Each new row is followed by its nearest point in the smallest flat space through zero that holds the rows named last above it.
sifo, 4 rows:
[[-27  11  11   9  13  -7  19 -11   9 -22]
 [ 12   1 -29  -4 -17 -21   9 -12   0 -35]
 [-25   8  20 -13  32  22 -16  10  -1  21]
 [-16 -20  13  23  -8 -37  57 -38  27  29]]
New rows:
[-19 -16  -3 -21  13  20 -20  28  11  17] => [ -7   2   3 -19  19  16 -21  10  -5  21]
[-26  -2  18  31 -30  -2 -21  -4  13 -15] => [ -2   5  17  25  -7   3   9   5   1 -15]
[ 34  25 -30   0 -35   1  34  33 -16  21] => [ 34 -12 -13   8 -29  -4  -4   5  -6   5]

Nafi:
[[ -7  -4 -29 -36  -1 -15 -39  26  58  28]
 [-26  11 -29 -14   5  -2 -21  10  -1   6]
 [-41  19 -22 -19   4   0 -25  25 -33  17]]
New rows:
[ 24  18  -6  19  24   1  40 -10  -1 -20] => [ 11  -2   2  21   3   6  20 -25  -3 -24]
[ 14 -18   4 -22  29  -9  23  24  26   8] => [14 -9  9 -8 -5 -6 -4  8 25 11]
[ 26  10   5  27   8  42 -11 -11   2 -26] => [  9  -2   1  16   2   4  16 -21   0 -19]

Tagos (4 x 10):
[[ 21   3  11  -2   6   8   7 -16   7  39]
 [ -6  -2  59 -31 -11   7 -34  27 -19 -11]
 [-13  14 -17   5 -14 -19  -4  32 -49  69]
 [ 29  21  -5 -12  -5  -1  26   9 -18  -1]]
New rows:
[-16   1 -45  12 -17  32  41 -24 -19 -12] => [  4   7 -43  16   2  -9  26  -5   2 -11]
[ -6 -28   8  49  -4 -11  -8  32  10  -6] => [-26 -11  -8  10  -1  -5 -16   4   2  -5]

zomop:
[[-23 -32 -24  13   0 -11 -33  20 -34   2]
 [ 28   1  -1  28  -6  35 -29  -2  30   7]
 [-17 -35 -13 -17  -7  -5  -7 -47 -30 -49]
 [ -9  -7 -26   4 -44  -8   1  31  -4  10]
 [-15  16  49 -30 -19 -40 -20  25 -14 -30]]
New rows:
[-24  27  12  -9  -3  16 -13 -10  14  43] => [ 8 14  8  5  8  4  4 11 12 16]
[-29 -17 -39 -12  20   7  -4  19 -16 -35] => [-20 -25 -21  -1   4  -9  -6  -5 -28  -7]

dal (5 x 10):
[[ 10  -1  -6  43  16 -24   8  27 -12   9]
 [  3 -30 -19  29  -8  -3  -3   5 -26  -8]
 [ 15  37 -16  41 -34 -16  24  24 -14 -22]
 [ 39  39  -2  29  15 -13  32  58 -10 -30]
 [  8  -5   9  24  20 -27  18  16  -4   6]]
New rows:
[-6 -1 44 28  5 29 21 -9 36 15] => [ -6   8  16  -6   9 -14   8  -7  14  14]
[-29  11 -54 -10   6  -5  34  17 -33  -1] => [  7   2 -12  15 -10   1   2  10 -11 -11]

nur:
[[-14 -16 -15 -22  30 -31   9  23 -21  11]
 [ -6   7 -19 -19  40 -49  -6  59 -10  -3]]
New rows:
[  4   1 -34  -8  27 -24  13  26 -34   1] => [-10  -8 -13 -17  27 -30   4  27 -15   6]
[ 19   1  37  17  10  -7 -41  30 -16 -12] => [  8  19  -1   6   3  -8 -12  23  11 -12]
[  3 -52  16 -11   3  24  18  13  -5  -2] => [ -8 -17  -2  -7   2   3  11 -15 -12  11]

kime:
[[ -3 -32 -30  24 -23  24   1   3 -10  17]
 [-10 -21 -24  28 -28  11  -6  19 -11   1]
 [ 17 -47 -56  26 -34  17  18  33  20   6]
 [ 15  -6 -23  12 -20  -3   1  28   5  -3]]
New rows:
[ -7  32  11   5 -11 -40 -25  11 -21  12] => [  2  35  15   4  -8 -16 -24  14 -25  -6]
[ 17 -29  -2  -3  -1  -4 -17 -25  16  30] => [ 12 -12  -9  -5   5  15   9 -17   2  20]

Gori, 5 rows:
[[-43  13   0 -11  39   5 -39  17  31  24]
 [-29   0 -34  12  15  13  -2  16 -31   5]
 [ 36  19  20  26  11  21 -21  -1  -4 -27]
 [ 24  25   2   7  19   7  27 -10  17  -8]
 [ -8  22  -7  -5 -28 -22 -13   7 -16  36]]
New rows:
[-15  15 -10  35  -2   3 -37 -23  -7  -5] => [ -1  12   0  14   4   9 -29  11 -15   0]
[  6  -7  27  54  -9 -32  -4 -29  20   2] => [ 22   3  21  -1 -12  -5  -6  -8  10  -5]
[-17 -50   8 -11 -37  28  23 -21  15  18] => [-12 -45   2 -22 -19 -13  18  -9   6  -6]

Furu:
[[ -6   4   4 -46  29  30 -31   6  -4   8]
 [-10  21  -4 -39  27  18 -33   9  -2  29]
 [  4  33  14 -26  20  25 -44  -7  -3 -12]
 [-10  25 -15 -15  16   2  19 -12 -66 -30]
 [ -8  12 -13 -15  39  35  12  25 -51  10]]
New rows:
[-19  -9   1  -5 -12  -1 -63   4  19  -6] => [  3   4  13 -18  -2   1 -35 -10  30   2]
[-22   5  14   4 -23   8  -2 -25  47  -5] => [  6  -5  12   2 -18 -12 -17 -13  34  -5]
[ -9 -17  14 -10  13 -14 -25   9 -46 -13] => [ -5   1  -3 -20  11   8   2  -5 -23 -15]

Nota (4 x 10):
[[-21  19 -14  -6  14   0 -28 -11 -41  25]
 [-51  11   9   6  20 -26  -4   6 -32  39]
 [-18  16  -9  -2  13  -4 -19  -5 -30  22]
 [-41   5   1 -18  13 -20  -8   5 -25  40]]
New rows:
[-24  36 -42  -6 -24 -11 -30 -17   2 -15] => [  4  11 -15  -7   3  10 -21 -11 -20   5]
[-25 -36  -7 -22 -19 -11  -2 -12   2  -6] => [-22 -27   9 -27 -16   4   4 -10  -1  -1]

Nafu (3 x 10):
[[  7 -32  29   2 -14 -16  19   0 -41  18]
 [-35 -10   0   7 -21 -13  -2  12 -33  19]
 [ 44 -38  45 -35 -11 -41  32 -10 -11  -3]]
New rows:
[-25 -21   9 -25  12  17 -24  29  -9   6] => [-17   0  -4   2  -8  -4  -4   5  -8   5]
[-32  -7   2  14   9  -1  -9  26 -36  27] => [-31  -6  -3  20 -13   3  -4  10 -34  20]

Pifu, 4 rows:
[[-62 -19  -4 -10 -29 -18  38  -1   4   3]
 [-20 -43 -21   7  -4 -21  11  26   1   4]
 [-62  10   8 -22 -29 -13  21 -19 -16  -9]
 [-28 -30  -1  -8 -11 -24  -2  13 -14 -26]]
New rows:
[-34 -32 -29  28   3  -3   4  35   4  13] => [-18 -37 -30  11   0 -18  13  26   0  19]
[ 42  19   7   1  19   0  -5 -21  -2  14] => [ 32  23   3   5  14  17 -13  -8   2   9]
[  4  11  49  -1  -6 -15   3   4  -1  16] => [ 1  9 13 -4 -4  6  4 -9  7 -8]

faz:
[[-11  18 -47  13  51  -4  -5  -5  32 -13]
 [  5 -12  31 -18 -35   5   3   2  -6   4]]
New rows:
[-42  14   5  23  19  25  -2 -20  46 -22] => [ -8   8 -20 -10  20   2  -3  -4  38 -13]
[-10  19 -22  -1  14 -28 -21 -43 -13  30] => [ -1   6 -16  17  19  -4  -1   0  -9   1]

lapo, 2 rows:
[[ -3   0  20  -9  -5 -44 -24   3   9 -25]
 [ 12  -3  14  -3  18 -58 -32   9  14 -36]]
New rows:
[-46  11   4   0 -15  13 -20 -13   4 -26] => [-16   3  15 -10 -25  -6  -3  -5  -1   0]
[-28  10 -16   1 -16  31  13  -6   7  21] => [-12   3  -3  -2 -18  31  17  -7  -8  20]

Ver:
[[ 16 -19  -9 -20 -21  24   4  36 -66  14]
 [ 11   0 -45  -5  -4  -3  -6  10 -38  -1]
 [ 24   0  -5 -20 -34  -8  16  -5 -37  19]
 [ 33   5   4 -26 -42 -24  15 -25 -23   7]
 [ 34  -1   9  -4 -26 -17  15  22 -36  -5]]
New rows:
[ 16  14  26  28  24  18 -18  37  26 -23] => [ -5  -4  26  26  25   2  -6  35  19 -29]
[-15  -2 -30   4   1   1   4 -14  33 -31] => [ -9   6 -19   4  16  -8 -16 -18  22 -18]
[  9  -6 -26   4 -21 -19 -18 -22 -11 -20] => [ 15   4 -26 -11  -8 -18 -11 -17  -9 -19]

Saz (2 x 10):
[[-50 -21  35  -7 -50 -43   1   9  -8 -33]
 [ 36  22 -30  17  32  28 -11 -15   7  22]]
New rows:
[  4  35  -4  23  36  -2 -13   4  48 -28] => [ 11  14 -15  18   6   6 -14 -14   4   5]
[ 30   4 -19  13   8  47   0 -17  -2   0] => [ 25  14 -20   9  23  20  -5  -8   5  16]

voti (5 x 10):
[[ 30 -18  -1 -67 -42  23   1  16  -1  -4]
 [  6   6   1  19  -4  30  11  44 -18   2]
 [ -1  16 -25 -53  -3  -8  25 -38 -18  13]
 [ 52 -29  21 -26 -10  32  11  -7  -9  25]
 [ 17 -22  14 -27  -7   8  -1 -34  -7  -1]]
New rows:
[ -9 -11 -10 -32  -1   6 -31  -9  -4  44] => [ 13  -3  -4 -24  -5  -6   4 -11   7  12]
[ 14 -23  26 -31 -10  33  17 -45   9  18] => [ 31 -26  18 -30  -4  15   6 -39 -11  11]
[-35  -2  30 -36 -10   6 -14  19  -6  21] => [ -1  -2  -3 -18 -15   5  -3   9  -1 -10]
